Here is a tiny trained network, its code and every weight. The questions are about switching its units off for an input and a class, where a switched-off unit gives its printed mean instead of its output.

import numpy as np


def w(rows, s, z=0):
    codes = np.array(rows[::2]) - 128.0
    scale = np.full(codes.shape[1], s)
    scale[-1] = z or s
    return codes * scale


def f(y):
    return np.maximum(y, 0)


def log_softmax(a):
    a = a - a.max(-1, keepdims=True)
    return a - np.log(np.exp(a).sum(-1, keepdims=True))


def net(x, mask):
    res = np.array(x, float).reshape(1, 7) / 4 @ E
    y = f(res @ A[0][:, :-1].T + A[0][:, -1])
    res = res + np.where(mask, y, B[0][:, -1]) @ B[0][:, :-1]
    return log_softmax(res[-1] @ U[:, :-1].T + U[:, -1])


A, B = {}, {}
E = w([
[239,180,160,219,76],'x0',
[95,127,126,150,63],'x1',
[101,89,2,206,166],'x2',
[135,128,128,125,143],'x3',
[94,18,206,208,163],'x4',
[22,195,163,183,126],'x5',
[142,130,128,118,157],'x6',
],0.0095)
A[0] = w([
[79,116,80,72,112,3],'n1',
[80,146,145,112,171,174],'n2',
[125,142,9,215,143,57],'n3',
[82,74,112,71,94,135],'n4',
[198,126,152,171,118,70],'n5',
[156,142,137,148,92,72],'n6',
[171,210,60,135,136,54],'n7',
[178,156,128,194,97,49],'n8',
[134,128,207,76,102,109],'n9',
[125,175,62,99,76,130],'n10',
[159,103,90,99,85,207],'n11',
[158,107,61,168,188,135],'n12',
[97,201,142,154,194,201],'n13',
[136,61,214,163,158,90],'n14',
[104,177,86,78,90,73],'n15',
[182,41,110,102,92,247],'n16',
[231,205,127,252,118,75],'n17',
[105,114,142,77,142,108],'n18',
[139,95,128,92,179,232],'n19',
[91,78,49,142,159,148],'n20',
[64,158,112,161,115,144],'n21',
[111,91,89,175,83,235],'n22',
[101,179,169,174,136,241],'n23',
[131,156,101,87,79,168],'n24',
[107,41,143,176,69,66],'n25',
[151,229,128,102,144,44],'n26',
],0.012,0.0039)
B[0] = w([
[100,74,58,92,107,170],'n1',
[154,145,63,171,41,185],'n2',
[128,130,251,1,55,218],'n3',
[160,110,53,185,96,190],'n4',
[105,119,82,133,86,182],'n5',
[133,74,89,121,171,159],'n6',
[88,94,148,161,178,195],'n7',
[150,97,62,147,129,186],'n8',
[133,160,210,15,56,203],'n9',
[108,100,217,181,189,198],'n10',
[151,158,161,192,143,186],'n11',
[113,168,216,95,114,199],'n12',
[224,144,132,244,109,200],'n13',
[41,98,142,117,214,207],'n14',
[107,77,130,147,224,189],'n15',
[211,187,160,252,128,220],'n16',
[86,108,20,58,105,251],'n17',
[145,119,26,112,39,170],'n18',
[171,180,83,141,156,193],'n19',
[121,165,138,72,91,213],'n20',
[153,125,168,217,73,191],'n21',
[108,190,147,117,115,198],'n22',
[196,155,80,115,142,211],'n23',
[124,123,162,158,204,189],'n24',
[48,113,164,141,168,189],'n25',
[19,75,179,142,114,199],'n26',
],0.0064,0.012)
U = w([
[151,116,192,21,92,55],'0',
[71,1,151,135,251,18],'1',
[136,13,7,86,93,42],'2',
[213,158,143,213,123,123],'3',
[150,142,128,134,155,253],'4',
[151,117,133,128,138,212],'5',
[133,140,120,124,160,231],'6',
],0.0084,0.0035)

Each question gives the input, the list of numbers given to net, and the class t.
The units are the neurons (one row each of A and B). Each row of codes is followed by its name. A weight is (code - 128) times the scale printed after its matrix; where a second scale follows, it is the last column's (A, B and U).
mask holds one flag per neuron, in row order. A switched-off neuron (its flag False) gives its mean, the last column of its row in B, instead of its output. The means were averaged over made-up inputs and are rounded, as every weight is.
A unit's drop is (log p(t) with every unit on - log p(t) with that unit switched off) / (log p(t) with every unit on - log p(t) with every unit switched off).
The circuit of an input: a set's keep is (log p(t) with only the set's units on - log p(t) with every unit switched off) / (log p(t) with every unit on - log p(t) with every unit switched off). Starting from the 12 units with the biggest drops (on a tie, the unit counted first), units are removed one at a time, each time the one whose removal leaves the highest keep (on an exact tie, the one counted first), for as long as the keep stays at least 0.8.
circuit, biggest first: the units of the circuit, biggest drop first
unit that matters most: the unit with the biggest drop
k most important neurons: the k neurons with the biggest drops, biggest first
drop of u: that unit's drop, to one decimal
input [-1,-3,2,-7,-5,8,1], class 3: unit that matters most -> n13
input [-8,0,3,-2,1,8,-7], class 2: circuit, biggest first -> (n1; n2)
input [0,-3,8,-1,5,6,6], class 0: circuit, biggest first -> (n3; n20)
input [-8,-7,-5,6,7,-8,8], class 2: 3 most important neurons -> (n18; n4; n10)
input [-8,1,-2,5,0,8,-1], class 2: circuit, biggest first -> (n1; n18; n2)
input [-6,1,-2,5,-2,-7,4], class 3: 3 most important neurons -> (n16; n17; n11)
input [5,4,5,4,7,2,-6], class 1: 2 most important neurons -> (n25; n14)
input [4,7,3,3,8,-8,2], class 1: 4 most important neurons -> (n14; n25; n13; n2)
input [7,-3,8,5,6,-3,-6], class 0: 2 most important neurons -> (n3; n12)
input [8,-4,2,7,-4,-8,6], class 2: 3 most important neurons -> (n17; n5; n8)
input [1,-8,7,-4,-8,-3,8], class 1: circuit, biggest first -> (n7; n10)
input [-7,-8,-7,1,6,3,-1], class 4: 4 most important neurons -> (n3; n17; n19; n2)
input [7,8,5,4,6,-7,-6], class 4: 2 most important neurons -> (n16; n22)
input [8,7,-8,-3,4,-3,6], class 0: circuit, biggest first -> (n9)
input [-5,-7,7,6,-8,-1,2], class 1: 4 most important neurons -> (n7; n15; n10; n9)
input [7,1,7,-3,-4,-6,3], class 0: 3 most important neurons -> (n3; n12; n17)
input [-4,4,5,-5,-6,7,7], class 3: 2 most important neurons -> (n13; n21)
input [-5,0,-4,1,-7,-3,-6], class 1: 3 most important neurons -> (n15; n10; n24)
input [3,4,-5,7,7,5,-4], class 1: 2 most important neurons -> (n14; n25)
input [-5,-6,8,5,-5,-4,-8], class 0: circuit, biggest first -> (n3)
input [0,8,8,-4,6,-1,7], class 0: drop of n3 -> 0.4
input [-5,-6,-5,-5,1,7,-3], class 3: drop of n13 -> 0.4
input [6,5,-4,4,-5,-5,5], class 2: drop of n1 -> -0.1
